Below are the code and all the weights of a small trained network. Each question names an input and a target symbol and asks about switching units off, where a switched-off unit gives its printed mean instead of its output.

import numpy as np


def w(rows, s, z=0):
    codes = np.array(rows[::2]) - 128.0
    scale = np.full(codes.shape[1], s)
    scale[-1] = z or s
    return codes * scale


def norm(h):
    return h / np.sqrt((h * h).mean(-1, keepdims=True) + 1e-5)


def f(y):
    return y / 2 * (1 + np.tanh(0.7978845608 * (y + 0.044715 * y**3)))


def softmax(a):
    e = np.exp(a - a.max(-1, keepdims=True))
    return e / e.sum(-1, keepdims=True)


def log_softmax(a):
    a = a - a.max(-1, keepdims=True)
    return a - np.log(np.exp(a).sum(-1, keepdims=True))


def net(x, mask):
    ids = ['αβγδεζλμξστψ'.index(c) for c in x.split()]
    T = len(ids)
    res = E[ids] + P[:T]
    u = 0
    for l in range(2):
        r = norm(res)
        for j in range(2):
            rows = slice(3 * j, 3 * j + 3)
            q, k, v = (r @ M[l][rows].T for M in (Q, K, V))
            z = softmax(np.where(np.tri(T) > 0, q @ k.T / 3**0.5, -1e9)) @ v
            o = O[l][rows]
            res = res + np.where(mask[u + j], z, o[:, -1]) @ o[:, :-1]
        u += 2
        y = f(norm(res) @ A[l][:, :-1].T + A[l][:, -1])
        res = res + np.where(mask[u : u + 4], y, B[l][:, -1]) @ B[l][:, :-1]
        u += 4
    return log_softmax(norm(res)[-1] @ U[:, :-1].T + U[:, -1])


Q, K, V, O, A, B = {}, {}, {}, {}, {}, {}
E = w([
[142,102,46,171,68,202,140,161,170],'α',
[39,154,95,164,219,128,138,147,86],'β',
[36,148,129,199,237,180,131,161,69],'γ',
[35,134,117,168,181,165,129,157,57],'δ',
[192,186,140,130,145,126,193,68,103],'ε',
[159,65,88,221,171,91,186,142,172],'ζ',
[204,188,160,175,80,172,131,87,97],'λ',
[98,65,201,106,201,100,214,80,81],'μ',
[128,148,108,156,72,101,68,16,47],'ξ',
[144,252,94,175,132,124,149,49,125],'σ',
[157,167,142,193,186,57,50,114,170],'τ',
[155,206,97,50,187,143,128,184,131],'ψ',
],0.019)
P = w([
[187,219,84,230,144,68,210,227,3],'0',
[159,200,101,206,142,96,187,201,40],'1',
[132,191,109,190,144,122,172,179,73],'2',
[131,179,124,166,156,145,168,140,101],'3',
[123,174,136,147,153,165,157,114,126],'4',
[114,162,137,130,163,176,133,98,152],'5',
[95,137,145,113,149,187,101,84,180],'6',
[82,126,159,95,145,209,84,72,203],'7',
[70,113,167,73,152,221,74,36,231],'8',
],0.011)
Q[0] = w([
[50,30,126,88,175,94,153,174,79],'0.h1',
[88,187,164,183,216,163,88,107,93],'0.h1',
[17,100,56,188,230,201,141,117,106],'0.h1',
[1,116,214,175,166,142,139,173,81],'0.h2',
[145,30,54,72,76,36,95,255,128],'0.h2',
[162,170,115,177,137,67,72,130,142],'0.h2',
],0.0093)
K[0] = w([
[177,84,156,164,129,79,205,186,90],'0.h1',
[115,108,157,39,171,183,106,112,201],'0.h1',
[135,75,147,94,122,149,161,168,224],'0.h1',
[121,75,91,113,120,85,130,87,9],'0.h2',
[172,146,87,208,103,94,197,164,42],'0.h2',
[127,150,124,74,122,174,99,148,155],'0.h2',
],0.012)
V[0] = w([
[185,187,72,35,147,129,58,187,115],'0.h1',
[106,145,215,55,72,89,116,183,139],'0.h1',
[164,140,193,128,207,200,151,218,171],'0.h1',
[124,127,102,197,111,132,93,84,70],'0.h2',
[144,179,145,122,184,110,116,254,179],'0.h2',
[114,135,122,130,107,73,48,110,178],'0.h2',
],0.0068)
O[0] = w([
[75,201,118,67,85,155,158,238,226,166],'0.h1',
[139,178,222,59,122,142,95,59,198,3],'0.h1',
[174,136,126,147,189,181,168,130,216,216],'0.h1',
[229,171,106,83,184,164,104,253,176,170],'0.h2',
[33,111,250,196,60,64,56,185,117,214],'0.h2',
[77,133,41,216,154,101,182,123,145,57],'0.h2',
],0.0064,0.0058)
A[0] = w([
[88,88,81,156,78,112,78,179,148,50],'0.n1',
[156,127,151,118,111,172,179,155,78,29],'0.n2',
[138,72,112,155,156,34,62,136,175,2],'0.n3',
[106,140,81,2,128,159,143,217,177,92],'0.n4',
],0.0085,0.0036)
B[0] = w([
[174,115,121,56,140,239,171,149,117,141],'0.n1',
[171,65,118,88,131,130,55,82,101,154],'0.n2',
[218,69,57,173,81,72,202,114,196,150],'0.n3',
[89,125,131,144,210,180,196,255,120,252],'0.n4',
],0.0085,0.0035)
Q[1] = w([
[205,125,63,147,155,110,84,62,97],'1.h1',
[158,109,78,166,189,226,144,115,119],'1.h1',
[69,171,191,111,134,168,106,150,134],'1.h1',
[90,209,85,175,64,144,132,148,158],'1.h2',
[252,152,91,55,53,73,104,74,139],'1.h2',
[89,100,248,45,111,75,88,173,159],'1.h2',
],0.015)
K[1] = w([
[124,173,119,202,154,132,117,40,177],'1.h1',
[86,54,90,106,76,135,100,82,165],'1.h1',
[74,109,192,31,109,144,139,164,147],'1.h1',
[78,180,82,111,143,78,109,192,185],'1.h2',
[134,251,122,181,92,108,28,71,99],'1.h2',
[142,136,178,106,103,78,159,203,10],'1.h2',
],0.015)
V[1] = w([
[168,26,118,134,103,91,28,152,84],'1.h1',
[129,138,149,232,95,121,85,34,150],'1.h1',
[128,141,173,95,198,87,88,120,94],'1.h1',
[39,179,122,14,125,174,130,63,8],'1.h2',
[212,83,202,40,137,87,205,152,156],'1.h2',
[105,107,117,151,226,1,233,110,172],'1.h2',
],0.0095)
O[1] = w([
[55,75,83,87,120,105,83,116,125,37],'1.h1',
[126,129,78,181,160,96,115,142,92,61],'1.h1',
[127,62,163,110,140,98,146,150,134,109],'1.h1',
[169,151,182,1,142,104,100,161,86,1],'1.h2',
[121,122,164,128,169,151,168,76,127,70],'1.h2',
[162,127,147,183,178,67,142,110,177,189],'1.h2',
],0.018,0.0067)
A[1] = w([
[158,139,167,138,3,109,185,71,157,117],'1.n1',
[90,163,83,146,98,172,172,150,95,3],'1.n2',
[126,177,92,81,141,153,145,30,110,128],'1.n3',
[149,147,117,122,152,53,129,184,153,87],'1.n4',
],0.017,0.0054)
B[1] = w([
[66,122,106,62,177,79,5,40,181,236],'1.n1',
[172,26,143,70,142,214,80,40,142,254],'1.n2',
[160,10,145,145,95,114,130,164,168,189],'1.n3',
[125,125,131,96,115,154,98,36,180,235],'1.n4',
],0.016,0.0044)
U = w([
[87,184,157,114,141,173,196,173,147,172],'α',
[98,138,114,112,127,124,148,94,106,110],'β',
[135,106,183,187,188,149,6,190,133,12],'γ',
[108,150,11,64,254,138,122,129,149,75],'δ',
[164,86,175,110,225,92,151,73,84,109],'ε',
[151,70,120,117,94,85,133,165,176,103],'ζ',
[130,67,101,113,90,231,121,73,146,106],'λ',
[170,81,153,127,96,129,123,127,135,98],'μ',
[68,121,84,68,81,54,129,192,82,254],'ξ',
[221,217,105,141,134,135,96,93,93,83],'σ',
[57,121,97,222,100,97,173,105,128,211],'τ',
[74,141,154,85,104,77,65,62,213,119],'ψ',
],0.0095,0.0079)

Each question gives the input, a string of symbols that net reads in full, and the target symbol t.
The units are the heads (3 rows each of Q, K, V and O) and the neurons (one row each of A and B). Each row of codes is followed by its name. A weight is (code - 128) times the scale printed after its matrix; where a second scale follows, it is the last column's (O, A, B and U).
mask holds one flag per unit, layer by layer, with each layer's heads first. A switched-off unit (its flag False) gives its mean, the last column of its rows in O or B, instead of its output. The means were averaged over made-up inputs and are rounded, as every weight is.
A unit's drop is (log p(t) with every unit on - log p(t) with that unit switched off) / (log p(t) with every unit on - log p(t) with every unit switched off).
The circuit of an input: a set's keep is (log p(t) with only the set's units on - log p(t) with every unit switched off) / (log p(t) with every unit on - log p(t) with every unit switched off). Starting from all 12 units, units are removed one at a time, each time the one whose removal leaves the highest keep (on an exact tie, the one counted first), for as long as the keep stays at least 0.8.
circuit, biggest first: the units of the circuit, biggest drop first
most important unit: the unit with the biggest drop
k most important neurons of layer l: the k neurons of layer l with the biggest drops, biggest first
heads that matter: for each layer, one digit per head in row order, 1 if its drop is at least 0.15 and else 0, layers parted by /
input σ τ ξ τ β γ, target δ: circuit, biggest first : (0.h2 1.h1 0.h1)
input δ τ τ ζ τ λ β δ, target τ: heads that matter : 00 / 01
input τ σ γ ψ σ, target ψ: circuit, biggest first : (1.n1 0.h2)
input λ β σ, target σ: heads that matter : 00 / 11
input δ β α γ α σ γ τ, target τ: circuit, biggest first : (0.h2 0.n3 1.h2)
input α δ ζ ζ α β, target λ: 2 most important neurons of layer 0 : (0.n1 0.n4)
input λ μ α ψ τ α λ, target τ: most important unit : 0.n4
input μ τ ψ ψ σ β ε ε, target ε: heads that matter : 10 / 11
input τ σ α γ, target λ: circuit, biggest first : (1.n2 1.h2)
input α λ ε, target λ: circuit, biggest first : (1.h2 1.n2)
input λ γ τ ξ λ ξ ε, target ξ: circuit, biggest first : (1.h2 0.h1)
input δ μ ζ δ ε γ α τ, target τ: heads that matter : 00 / 00
input λ τ β β, target ψ: circuit, biggest first : (1.h2 1.n4)
input σ σ ψ ψ ξ δ γ, target δ: circuit, biggest first : (0.h2)
input τ σ λ γ, target γ: heads that matter : 11 / 01
input ψ τ τ ψ λ α λ ξ, target ξ: heads that matter : 01 / 01
input τ γ μ ψ ψ δ τ ξ, target τ: heads that matter : 01 / 00
input ε τ τ τ α ζ β ξ ε, target ξ: heads that matter : 00 / 01
input σ ψ ψ β ζ ψ σ ξ, target ψ: heads that matter : 00 / 00
input ξ ξ σ λ ζ σ γ β, target τ: circuit, biggest first : (1.h2)
input ψ ψ ψ δ, target α: circuit, biggest first : (0.h1 1.h1)
input λ γ ψ ξ, target ψ: heads that matter : 01 / 00
input β λ ψ ε δ τ β δ, target α: heads that matter : 10 / 10
